Here is a tiny trained network, its code and every weight. The questions are about switching its units off for an input and a class, where a switched-off unit gives its printed mean instead of its output.

import numpy as np


def w(rows, s, z=0):
    codes = np.array(rows[::2]) - 128.0
    scale = np.full(codes.shape[1], s)
    scale[-1] = z or s
    return codes * scale


def norm(h):
    return h / np.sqrt((h * h).mean(-1, keepdims=True) + 1e-5)


def f(y):
    return np.maximum(y, 0)


def log_softmax(a):
    a = a - a.max(-1, keepdims=True)
    return a - np.log(np.exp(a).sum(-1, keepdims=True))


def net(x, mask):
    res = np.array(x, float).reshape(1, 8) / 4 @ E
    u = 0
    for l in range(3):
        y = f(norm(res) @ A[l][:, :-1].T + A[l][:, -1])
        res = res + np.where(mask[u : u + 11], y, B[l][:, -1]) @ B[l][:, :-1]
        u += 11
    return log_softmax(norm(res)[-1] @ U[:, :-1].T + U[:, -1])


A, B = {}, {}
E = w([
[127,128,129,127],'x0',
[128,129,126,127],'x1',
[128,129,128,127],'x2',
[124,225,196,83],'x3',
[130,129,131,130],'x4',
[188,216,47,201],'x5',
[128,130,126,126],'x6',
[8,161,122,251],'x7',
],0.013)
A[0] = w([
[182,187,90,202,83],'0.n1',
[179,171,119,75,2],'0.n2',
[132,54,64,150,193],'0.n3',
[250,132,98,115,72],'0.n4',
[147,76,115,57,63],'0.n5',
[192,98,162,60,118],'0.n6',
[31,100,152,133,67],'0.n7',
[168,74,156,124,66],'0.n8',
[81,181,153,123,63],'0.n9',
[185,183,52,133,112],'0.n10',
[206,63,120,140,33],'0.n11',
],0.016,0.0079)
B[0] = w([
[63,197,50,138,202],'0.n1',
[139,204,104,51,162],'0.n2',
[163,40,96,175,246],'0.n3',
[248,81,203,69,230],'0.n4',
[59,130,63,117,203],'0.n5',
[44,187,83,105,254],'0.n6',
[140,90,208,101,204],'0.n7',
[82,122,89,113,165],'0.n8',
[66,161,190,156,161],'0.n9',
[253,127,178,121,209],'0.n10',
[166,84,49,95,177],'0.n11',
],0.026,0.0084)
A[1] = w([
[123,126,158,194,189],'1.n1',
[64,158,125,86,2],'1.n2',
[113,186,58,234,80],'1.n3',
[145,242,227,115,151],'1.n4',
[130,125,128,129,80],'1.n5',
[85,51,108,153,55],'1.n6',
[139,96,66,188,54],'1.n7',
[152,160,99,198,41],'1.n8',
[44,123,80,161,103],'1.n9',
[130,70,93,150,51],'1.n10',
[144,52,255,151,127],'1.n11',
],0.02,0.0065)
B[1] = w([
[116,120,166,190,196],'1.n1',
[80,22,204,142,177],'1.n2',
[175,204,251,138,197],'1.n3',
[67,247,33,62,254],'1.n4',
[118,125,127,124,128],'1.n5',
[107,114,49,175,200],'1.n6',
[67,93,211,83,184],'1.n7',
[83,66,217,131,158],'1.n8',
[221,163,75,78,206],'1.n9',
[72,151,175,107,183],'1.n10',
[46,126,119,250,248],'1.n11',
],0.03,0.0093)
A[2] = w([
[233,37,252,90,87],'2.n1',
[88,187,79,60,82],'2.n2',
[53,138,235,61,164],'2.n3',
[215,126,125,226,147],'2.n4',
[206,76,94,65,137],'2.n5',
[138,65,93,116,1],'2.n6',
[159,52,109,109,9],'2.n7',
[82,138,104,82,84],'2.n8',
[177,65,172,198,136],'2.n9',
[244,70,104,180,38],'2.n10',
[94,89,128,86,79],'2.n11',
],0.02,0.0074)
B[2] = w([
[253,70,115,214,205],'2.n1',
[162,43,159,136,244],'2.n2',
[145,136,200,118,241],'2.n3',
[162,68,57,137,174],'2.n4',
[62,187,82,179,231],'2.n5',
[90,173,101,77,155],'2.n6',
[88,144,79,80,162],'2.n7',
[139,78,133,126,195],'2.n8',
[226,90,106,129,189],'2.n9',
[182,168,26,145,168],'2.n10',
[100,150,133,95,171],'2.n11',
],0.043,0.011)
U = w([
[72,76,27,79,109],'0',
[124,67,191,48,201],'1',
[211,128,26,160,215],'2',
[196,203,83,27,71],'3',
[96,58,94,234,80],'4',
[32,180,166,189,126],'5',
[217,107,204,180,190],'6',
[151,251,207,125,5],'7',
],0.024,0.0022)

Each question gives the input, the list of numbers given to net, and the class t.
The units are the neurons (one row each of A and B). Each row of codes is followed by its name. A weight is (code - 128) times the scale printed after its matrix; where a second scale follows, it is the last column's (A, B and U).
mask holds one flag per neuron, layer by layer. A switched-off neuron (its flag False) gives its mean, the last column of its row in B, instead of its output. The means were averaged over made-up inputs and are rounded, as every weight is.
A unit's drop is (log p(t) with every unit on - log p(t) with that unit switched off) / (log p(t) with every unit on - log p(t) with every unit switched off).
unit that matters most: the unit with the biggest drop
top k neurons: the k neurons with the biggest drops, biggest first
k most important neurons of layer l: the k neurons of layer l with the biggest drops, biggest first
drop when u is switched off: that unit's drop, to one decimal
input [-8,-1,-5,-6,8,5,1,1], class 6: unit that matters most -> 0.n1
input [3,-1,-1,1,0,8,-7,0], class 3: top 2 neurons -> 0.n10; 0.n1
input [6,6,-2,2,3,-2,8,0], class 1: top 2 neurons -> 0.n3; 0.n4
input [-1,5,-3,7,-3,0,-3,-2], class 1: top 2 neurons -> 2.n2; 1.n2
input [1,-8,-4,4,-7,-7,3,5], class 5: top 2 neurons -> 1.n11; 0.n3
input [5,6,2,5,-7,1,-4,7], class 7: top 2 neurons -> 0.n4; 0.n10
input [6,6,-5,3,-2,0,8,-6], class 1: top 2 neurons -> 2.n2; 0.n6
input [-7,-5,5,-3,-2,-5,-2,0], class 0: 4 most important neurons of layer 0 -> 0.n4; 0.n10; 0.n5; 0.n8
input [-8,1,-4,3,-3,-8,6,-5], class 1: top 2 neurons -> 0.n3; 1.n2
input [5,1,-8,0,-6,-8,5,-1], class 0: top 3 neurons -> 0.n4; 1.n9; 1.n3
input [7,1,-3,1,-6,-6,0,1], class 5: top 3 neurons -> 0.n7; 0.n3; 1.n11
input [-7,4,-8,1,7,4,-1,3], class 7: top 2 neurons -> 0.n3; 1.n3
input [7,-6,8,1,2,-7,-4,5], class 5: top 2 neurons -> 0.n3; 1.n11
input [-1,-5,4,-7,6,4,-6,2], class 6: unit that matters most -> 1.n7
input [-5,8,6,7,4,1,-1,7], class 7: 2 most important neurons of layer 0 -> 0.n4; 0.n10
input [-2,-5,-4,7,-4,1,5,8], class 7: 2 most important neurons of layer 0 -> 0.n4; 0.n10
input [3,-3,-2,1,-1,1,7,6], class 7: 2 most important neurons of layer 0 -> 0.n3; 0.n4
input [7,7,0,-4,-5,0,3,-4], class 0: drop when 0.n5 is switched off -> 0.4
input [0,0,1,-5,8,-4,-1,-4], class 0: drop when 1.n7 is switched off -> 0.0
input [-6,-7,8,5,-1,-6,-6,4], class 5: unit that matters most -> 1.n11
input [-8,7,8,2,-5,-8,8,1], class 5: drop when 2.n2 is switched off -> 0.1
